Here is a tiny trained network, its code and every weight. The questions are about switching its units off for an input and a class, where a switched-off unit gives its printed mean instead of its output.

import numpy as np


def w(rows, s, z=0):
    codes = np.array(rows[::2]) - 128.0
    scale = np.full(codes.shape[1], s)
    scale[-1] = z or s
    return codes * scale


def norm(h):
    return h / np.sqrt((h * h).mean(-1, keepdims=True) + 1e-5)


def f(y):
    return y / 2 * (1 + np.tanh(0.7978845608 * (y + 0.044715 * y**3)))


def log_softmax(a):
    a = a - a.max(-1, keepdims=True)
    return a - np.log(np.exp(a).sum(-1, keepdims=True))


def net(x, mask):
    res = np.array(x, float).reshape(1, 5) / 4 @ E
    u = 0
    for l in range(3):
        y = f(norm(res) @ A[l][:, :-1].T + A[l][:, -1])
        res = res + np.where(mask[u : u + 10], y, B[l][:, -1]) @ B[l][:, :-1]
        u += 10
    return log_softmax(norm(res)[-1] @ U[:, :-1].T + U[:, -1])


A, B = {}, {}
E = w([
[62,125,135,105,135,153,83,176,134,253,128,20],'x0',
[116,163,119,153,166,127,119,109,140,150,58,178],'x1',
[69,170,111,157,200,161,147,153,53,46,89,173],'x2',
[97,97,84,144,120,128,166,117,193,200,189,203],'x3',
[205,152,180,114,122,138,131,27,112,79,164,89],'x4',
],0.0044)
A[0] = w([
[165,119,121,127,108,117,117,121,198,216,141,254,6],'0.n1',
[95,135,147,124,131,141,140,77,137,171,178,143,59],'0.n2',
[219,119,177,132,92,106,140,132,177,165,238,109,61],'0.n3',
[156,123,144,121,110,111,127,107,136,249,101,29,65],'0.n4',
[164,121,113,122,117,133,113,133,147,131,183,127,81],'0.n5',
[115,159,139,130,137,134,148,54,130,186,212,129,23],'0.n6',
[141,123,123,129,137,141,124,141,151,119,135,190,22],'0.n7',
[97,119,147,106,122,127,122,126,156,151,108,72,81],'0.n8',
[113,106,137,135,114,134,112,231,133,187,148,135,79],'0.n9',
[102,135,121,120,143,140,115,98,142,154,181,123,65],'0.n10',
],0.0083,0.0027)
B[0] = w([
[142,186,198,138,139,113,133,90,162,174,81,254,218],'0.n1',
[153,82,119,174,160,147,150,155,78,141,163,143,152],'0.n2',
[98,155,42,102,87,97,109,65,131,80,122,115,237],'0.n3',
[168,162,141,158,144,183,36,143,222,140,124,107,254],'0.n4',
[73,60,176,125,114,203,135,86,113,136,61,83,148],'0.n5',
[138,78,72,128,200,177,166,163,102,107,205,147,168],'0.n6',
[179,142,132,163,81,82,115,125,115,203,137,60,141],'0.n7',
[170,162,82,203,114,124,103,160,118,142,154,133,170],'0.n8',
[75,161,131,100,133,116,174,189,128,85,164,97,215],'0.n9',
[137,52,153,171,171,117,118,125,78,123,133,123,143],'0.n10',
],0.0086,0.0066)
A[1] = w([
[110,100,74,97,51,141,125,2,96,137,117,65,3],'1.n1',
[72,83,119,88,79,77,207,202,122,146,122,62,55],'1.n2',
[172,112,159,128,121,138,85,169,108,222,127,29,26],'1.n3',
[114,75,101,139,145,128,81,59,86,140,174,135,103],'1.n4',
[234,99,143,102,95,102,118,81,110,7,121,112,132],'1.n5',
[99,89,192,85,108,86,220,108,83,170,89,198,157],'1.n6',
[105,63,109,104,62,93,138,95,155,99,188,121,108],'1.n7',
[152,147,228,94,112,87,177,100,105,128,106,136,132],'1.n8',
[164,10,124,139,195,165,180,164,104,141,130,109,17],'1.n9',
[174,91,137,174,99,106,145,108,176,179,147,229,169],'1.n10',
],0.0087,0.0017)
B[1] = w([
[165,108,90,2,69,63,196,169,178,79,101,98,195],'1.n1',
[47,134,104,118,129,68,106,157,138,109,141,218,158],'1.n2',
[148,254,129,182,126,125,138,94,165,91,167,80,173],'1.n3',
[146,84,91,98,109,134,149,185,108,107,161,152,150],'1.n4',
[129,98,201,144,95,156,192,149,168,87,121,171,254],'1.n5',
[218,167,92,179,108,52,123,134,60,166,135,68,182],'1.n6',
[211,158,109,72,163,144,149,62,145,95,100,139,161],'1.n7',
[140,100,131,216,138,111,118,162,73,142,134,143,167],'1.n8',
[164,69,84,126,150,202,124,136,77,123,192,146,137],'1.n9',
[66,123,92,113,109,105,174,45,161,178,133,109,209],'1.n10',
],0.0098,0.0077)
A[2] = w([
[82,78,92,83,114,124,158,83,75,166,148,194,66],'2.n1',
[105,164,200,118,153,157,178,100,75,122,82,168,166],'2.n2',
[177,133,133,135,117,141,37,162,126,166,158,2,53],'2.n3',
[144,73,198,170,157,131,126,159,101,99,73,130,121],'2.n4',
[52,143,151,64,134,99,96,202,74,140,112,135,109],'2.n5',
[154,101,117,133,165,156,45,136,45,144,59,84,32],'2.n6',
[93,126,222,169,88,105,135,202,110,88,159,165,8],'2.n7',
[133,152,156,174,170,128,100,196,151,167,156,163,93],'2.n8',
[88,78,157,115,108,178,56,49,207,169,114,175,26],'2.n9',
[106,189,147,111,105,120,93,119,167,142,76,125,182],'2.n10',
],0.0097,0.0013)
B[2] = w([
[194,148,154,165,141,141,50,182,73,161,129,82,200],'2.n1',
[176,97,160,115,70,113,100,154,107,192,94,44,207],'2.n2',
[141,245,231,207,146,88,103,161,88,79,109,116,235],'2.n3',
[106,86,229,184,114,187,136,112,106,135,101,106,196],'2.n4',
[78,125,102,104,164,27,92,93,111,64,134,187,198],'2.n5',
[97,59,138,31,156,148,92,56,139,138,94,86,128],'2.n6',
[71,96,93,180,118,162,146,254,152,169,40,182,253],'2.n7',
[158,128,98,87,71,117,111,71,120,21,108,131,224],'2.n8',
[22,149,248,30,162,166,207,174,98,171,115,129,152],'2.n9',
[151,58,97,147,184,186,107,110,100,144,210,94,226],'2.n10',
],0.0087,0.0057)
U = w([
[207,97,97,7,53,111,209,86,198,49,122,125,167],'0',
[98,50,161,77,170,130,40,59,68,124,64,57,4],'1',
[45,161,178,50,168,185,156,82,195,225,164,153,94],'2',
[166,169,92,183,94,17,164,46,96,249,118,143,170],'3',
[28,130,59,112,155,45,76,176,108,66,117,204,155],'4',
[140,54,220,206,63,181,168,210,116,122,31,136,122],'5',
[144,255,175,184,155,165,44,140,171,63,162,52,167],'6',
[194,45,69,133,170,209,123,153,46,123,223,149,86],'7',
],0.0086,0.0029)

Each question gives the input, the list of numbers given to net, and the class t.
The units are the neurons (one row each of A and B). Each row of codes is followed by its name. A weight is (code - 128) times the scale printed after its matrix; where a second scale follows, it is the last column's (A, B and U).
mask holds one flag per neuron, layer by layer. A switched-off neuron (its flag False) gives its mean, the last column of its row in B, instead of its output. The means were averaged over made-up inputs and are rounded, as every weight is.
A unit's drop is (log p(t) with every unit on - log p(t) with that unit switched off) / (log p(t) with every unit on - log p(t) with every unit switched off).
The circuit of an input: a set's keep is (log p(t) with only the set's units on - log p(t) with every unit switched off) / (log p(t) with every unit on - log p(t) with every unit switched off). Starting from the 12 units with the biggest drops (on a tie, the unit counted first), units are removed one at a time, each time the one whose removal leaves the highest keep (on an exact tie, the one counted first), for as long as the keep stays at least 0.8.
units of the circuit, in order: the units of the circuit, biggest drop first
unit that matters most: the unit with the biggest drop
k most important neurons: the k neurons with the biggest drops, biggest first
top k neurons in layer l: the k neurons of layer l with the biggest drops, biggest first
drop of u: that unit's drop, to one decimal
input [-7,2,-8,4,-2], class 3: units of the circuit, in order : 0.n1, 1.n6
input [-4,-6,-3,7,-3], class 3: units of the circuit, in order : 0.n1, 1.n6
input [2,8,-6,4,-4], class 2: top 2 neurons in layer 0 : 0.n4, 0.n1
input [8,6,2,8,6], class 7: units of the circuit, in order : 0.n6
input [-6,-4,4,-2,-8], class 4: units of the circuit, in order : 0.n1, 0.n4, 1.n2
input [2,-7,7,3,1], class 4: 3 most important neurons : 1.n2, 0.n4, 0.n1
input [4,1,8,0,-2], class 4: top 2 neurons in layer 0 : 0.n4, 0.n1
input [3,7,-1,0,-4], class 2: 3 most important neurons : 0.n1, 1.n6, 2.n9
input [2,4,7,2,-1], class 1: top 4 neurons in layer 0 : 0.n9, 0.n3, 0.n1, 0.n6
input [2,-3,-3,-7,-8], class 6: 3 most important neurons : 0.n4, 1.n3, 0.n8
input [1,3,8,8,5], class 7: 2 most important neurons : 0.n6, 1.n9
input [-1,-7,-2,5,-5], class 3: units of the circuit, in order : 0.n1, 0.n4, 1.n6
input [-4,6,8,3,3], class 5: top 3 neurons in layer 0 : 0.n1, 0.n4, 0.n8
input [4,3,-1,2,-8], class 4: unit that matters most : 0.n9
input [-7,4,5,3,8], class 5: 2 most important neurons : 0.n3, 0.n1
input [5,4,-8,2,-1], class 6: 2 most important neurons : 0.n4, 0.n8
input [0,-8,5,7,7], class 7: 3 most important neurons : 0.n6, 0.n2, 1.n9
input [-4,6,7,7,-4], class 3: 2 most important neurons : 0.n4, 1.n6
input [1,-3,2,-2,5], class 0: 2 most important neurons : 0.n1, 1.n1
input [1,-6,-5,-7,-7], class 6: unit that matters most : 0.n4
input [-1,8,2,7,8], class 3: 3 most important neurons : 0.n1, 0.n4, 1.n10
input [-8,0,-7,0,-2], class 3: 2 most important neurons : 0.n1, 0.n4
input [-2,1,-3,2,3], class 0: 2 most important neurons : 0.n3, 1.n1
input [-7,-7,-2,6,-6], class 3: 2 most important neurons : 0.n1, 1.n6
input [2,-4,7,1,8], class 5: 2 most important neurons : 0.n3, 1.n5
input [0,8,0,-2,-6], class 3: top 2 neurons in layer 1 : 1.n6, 1.n5
input [0,3,-1,-6,1], class 5: unit that matters most : 0.n4
input [0,6,-8,2,5], class 2: 3 most important neurons : 0.n1, 2.n9, 0.n4
input [-1,6,-7,-2,2], class 2: drop of 2.n9 : 0.1
input [-4,0,7,6,-7], class 3: drop of 0.n4 : 0.7
